Below is a small trained network, with its code and all its weights. Each question gives an input and a target symbol and asks what happens when units are switched off, that is, made to give their printed mean instead of their output.

import numpy as np


def w(rows, s, z=0):
    codes = np.array(rows[::2]) - 128.0
    scale = np.full(codes.shape[1], s)
    scale[-1] = z or s
    return codes * scale


def f(y):
    return y / 2 * (1 + np.tanh(0.7978845608 * (y + 0.044715 * y**3)))


def softmax(a):
    e = np.exp(a - a.max(-1, keepdims=True))
    return e / e.sum(-1, keepdims=True)


def log_softmax(a):
    a = a - a.max(-1, keepdims=True)
    return a - np.log(np.exp(a).sum(-1, keepdims=True))


def net(x, mask):
    ids = ['αβγεηθμπτω'.index(c) for c in x.split()]
    T = len(ids)
    res = E[ids] + P[:T]
    r = res
    for j in range(3):
        rows = slice(3 * j, 3 * j + 3)
        q, k, v = (r @ M[0][rows].T for M in (Q, K, V))
        z = softmax(np.where(np.tri(T) > 0, q @ k.T / 3**0.5, -1e9)) @ v
        o = O[0][rows]
        res = res + np.where(mask[j], z, o[:, -1]) @ o[:, :-1]
    y = f(res @ A[0][:, :-1].T + A[0][:, -1])
    res = res + np.where(mask[3:7], y, B[0][:, -1]) @ B[0][:, :-1]
    return log_softmax(res[-1] @ U[:, :-1].T + U[:, -1])


Q, K, V, O, A, B = {}, {}, {}, {}, {}, {}
E = w([
[123,68,185,103,69,145,109,71,88],'α',
[72,96,176,131,100,86,131,123,165],'β',
[139,219,209,53,81,210,116,113,152],'γ',
[179,108,153,169,136,193,144,132,90],'ε',
[141,54,157,128,148,170,195,72,93],'η',
[175,134,150,133,126,124,185,89,183],'θ',
[149,73,143,65,171,163,88,94,150],'μ',
[131,161,157,60,215,156,172,133,190],'π',
[97,116,123,93,133,248,167,163,159],'τ',
[150,70,81,124,114,186,74,154,206],'ω',
],0.014)
P = w([
[157,152,105,60,112,54,132,189,49],'0',
[82,163,95,189,176,165,105,82,164],'1',
[185,82,68,48,106,105,149,186,150],'2',
[100,119,180,191,170,172,109,110,214],'3',
[225,10,145,47,127,137,184,224,196],'4',
[129,95,243,168,163,153,135,156,208],'5',
],0.013)
Q[0] = w([
[77,196,44,136,130,73,119,95,46],'H0',
[175,17,232,50,73,117,180,187,134],'H0',
[70,138,147,203,184,195,115,3,188],'H0',
[183,106,72,94,98,131,136,151,129],'H1',
[150,69,121,88,198,175,154,68,177],'H1',
[132,165,106,147,149,114,199,158,106],'H1',
[191,123,166,65,94,64,145,208,91],'H2',
[186,55,199,114,102,169,133,135,201],'H2',
[102,170,159,141,158,125,100,71,102],'H2',
],0.013)
K[0] = w([
[121,173,118,115,92,61,115,157,45],'H0',
[147,85,226,148,142,161,125,141,198],'H0',
[142,132,26,84,168,155,149,136,178],'H0',
[153,104,79,145,77,136,117,152,162],'H1',
[144,90,185,128,133,179,147,128,186],'H1',
[127,147,78,154,147,121,158,163,109],'H1',
[144,152,252,136,139,123,120,108,119],'H2',
[133,34,152,172,148,205,133,132,215],'H2',
[142,91,76,141,137,138,163,142,103],'H2',
],0.017)
V[0] = w([
[139,88,121,134,79,214,69,107,27],'H0',
[26,30,127,88,203,76,124,111,97],'H0',
[113,116,144,161,59,93,252,55,95],'H0',
[105,107,145,152,97,107,62,72,143],'H1',
[161,102,157,142,177,123,183,97,102],'H1',
[94,140,155,120,44,157,148,128,76],'H1',
[58,60,103,193,136,149,116,251,117],'H2',
[230,133,109,184,236,86,142,127,95],'H2',
[114,212,147,75,179,200,199,165,129],'H2',
],0.011)
O[0] = w([
[109,33,200,122,143,138,125,233,144,154],'H0',
[206,80,165,174,156,133,50,72,217,174],'H0',
[149,122,165,121,130,199,245,82,181,3],'H0',
[140,171,117,171,139,160,178,156,134,138],'H1',
[101,163,114,116,94,122,83,156,165,196],'H1',
[135,124,93,107,180,124,121,133,187,90],'H1',
[36,153,79,151,183,157,171,121,116,120],'H2',
[64,100,107,167,36,142,138,134,198,75],'H2',
[105,72,250,209,156,93,106,94,105,122],'H2',
],0.011,0.0051)
A[0] = w([
[74,181,171,252,238,225,141,12,174,77],'N0',
[56,102,227,240,178,162,21,1,197,10],'N1',
[221,48,94,30,227,14,72,134,98,97],'N2',
[63,244,33,222,190,116,42,88,106,2],'N3',
],0.0053,0.0064)
B[0] = w([
[142,84,68,89,193,6,141,140,142,173],'N0',
[176,219,134,131,67,174,175,189,104,206],'N1',
[109,165,84,196,137,125,201,147,163,250],'N2',
[112,71,220,44,58,117,188,130,195,173],'N3',
],0.011)
U = w([
[154,55,229,152,173,138,97,51,131,209],'α',
[159,73,109,146,150,16,47,112,158,136],'β',
[111,173,56,101,102,125,151,168,62,113],'γ',
[28,139,182,254,143,181,193,106,135,178],'ε',
[155,141,117,137,93,143,233,192,162,2],'η',
[81,177,96,178,134,133,175,34,145,217],'θ',
[139,179,150,190,75,173,112,146,111,157],'μ',
[195,116,121,51,41,62,133,109,84,101],'π',
[156,112,179,130,144,51,142,155,64,85],'τ',
[76,76,153,77,84,95,105,163,107,143],'ω',
],0.0059,0.0073)

Each question gives the input, a string of symbols that net reads in full, and the target symbol t.
The units are the heads (3 rows each of Q, K, V and O) and the neurons (one row each of A and B). Each row of codes is followed by its name. A weight is (code - 128) times the scale printed after its matrix; where a second scale follows, it is the last column's (O, A, B and U).
mask holds one flag per unit, heads first, then neurons. A switched-off unit (its flag False) gives its mean, the last column of its rows in O or B, instead of its output. The means were averaged over made-up inputs and are rounded, as every weight is.
A unit's drop is (log p(t) with every unit on - log p(t) with that unit switched off) / (log p(t) with every unit on - log p(t) with every unit switched off).
The circuit of an input: a set's keep is (log p(t) with only the set's units on - log p(t) with every unit switched off) / (log p(t) with every unit on - log p(t) with every unit switched off). Starting from all 7 units, units are removed one at a time, each time the one whose removal leaves the highest keep (on an exact tie, the one counted first), for as long as the keep stays at least 0.8.
units of the circuit, in order: the units of the circuit, biggest drop first
unit that matters most: the unit with the biggest drop
top k neurons: the k neurons with the biggest drops, biggest first
heads that matter: for each layer, one digit per head in row order, 1 if its drop is at least 0.15 and else 0, layers parted by /
input μ β η α, target η: unit that matters most : N1
input ε μ η μ μ α, target μ: units of the circuit, in order : [N1, H0, N0]
input α τ μ θ θ, target π: units of the circuit, in order : [H0, N2, H1]
input ε α μ μ ε β, target μ: heads that matter : 100
input α α α α γ α, target γ: heads that matter : 101
input α γ μ θ τ μ, target τ: top 2 neurons : [N0, N1]
input η γ θ α μ ε, target μ: heads that matter : 100
input α η γ ε, target η: top 2 neurons : [N1, N0]
input μ μ θ θ, target μ: heads that matter : 101
input α π η ω α α, target ω: units of the circuit, in order : [H0, N3, H2, N1]
input α ε α, target ω: top 2 neurons : [N2, N1]
input θ μ θ, target β: heads that matter : 100
input α η η π ω, target μ: heads that matter : 101
input μ τ μ, target ε: units of the circuit, in order : [H2, N2]
input α β ε τ α θ, target τ: unit that matters most : H2
input τ μ α η α, target α: units of the circuit, in order : [H0, N1]
input α ω ω τ α π, target τ: heads that matter : 001
input α π θ ε μ, target ω: heads that matter : 111
input ε α α α, target α: units of the circuit, in order : [H2, H0, N1]
input θ α μ γ β, target τ: heads that matter : 101
input α α μ π, target π: unit that matters most : H0
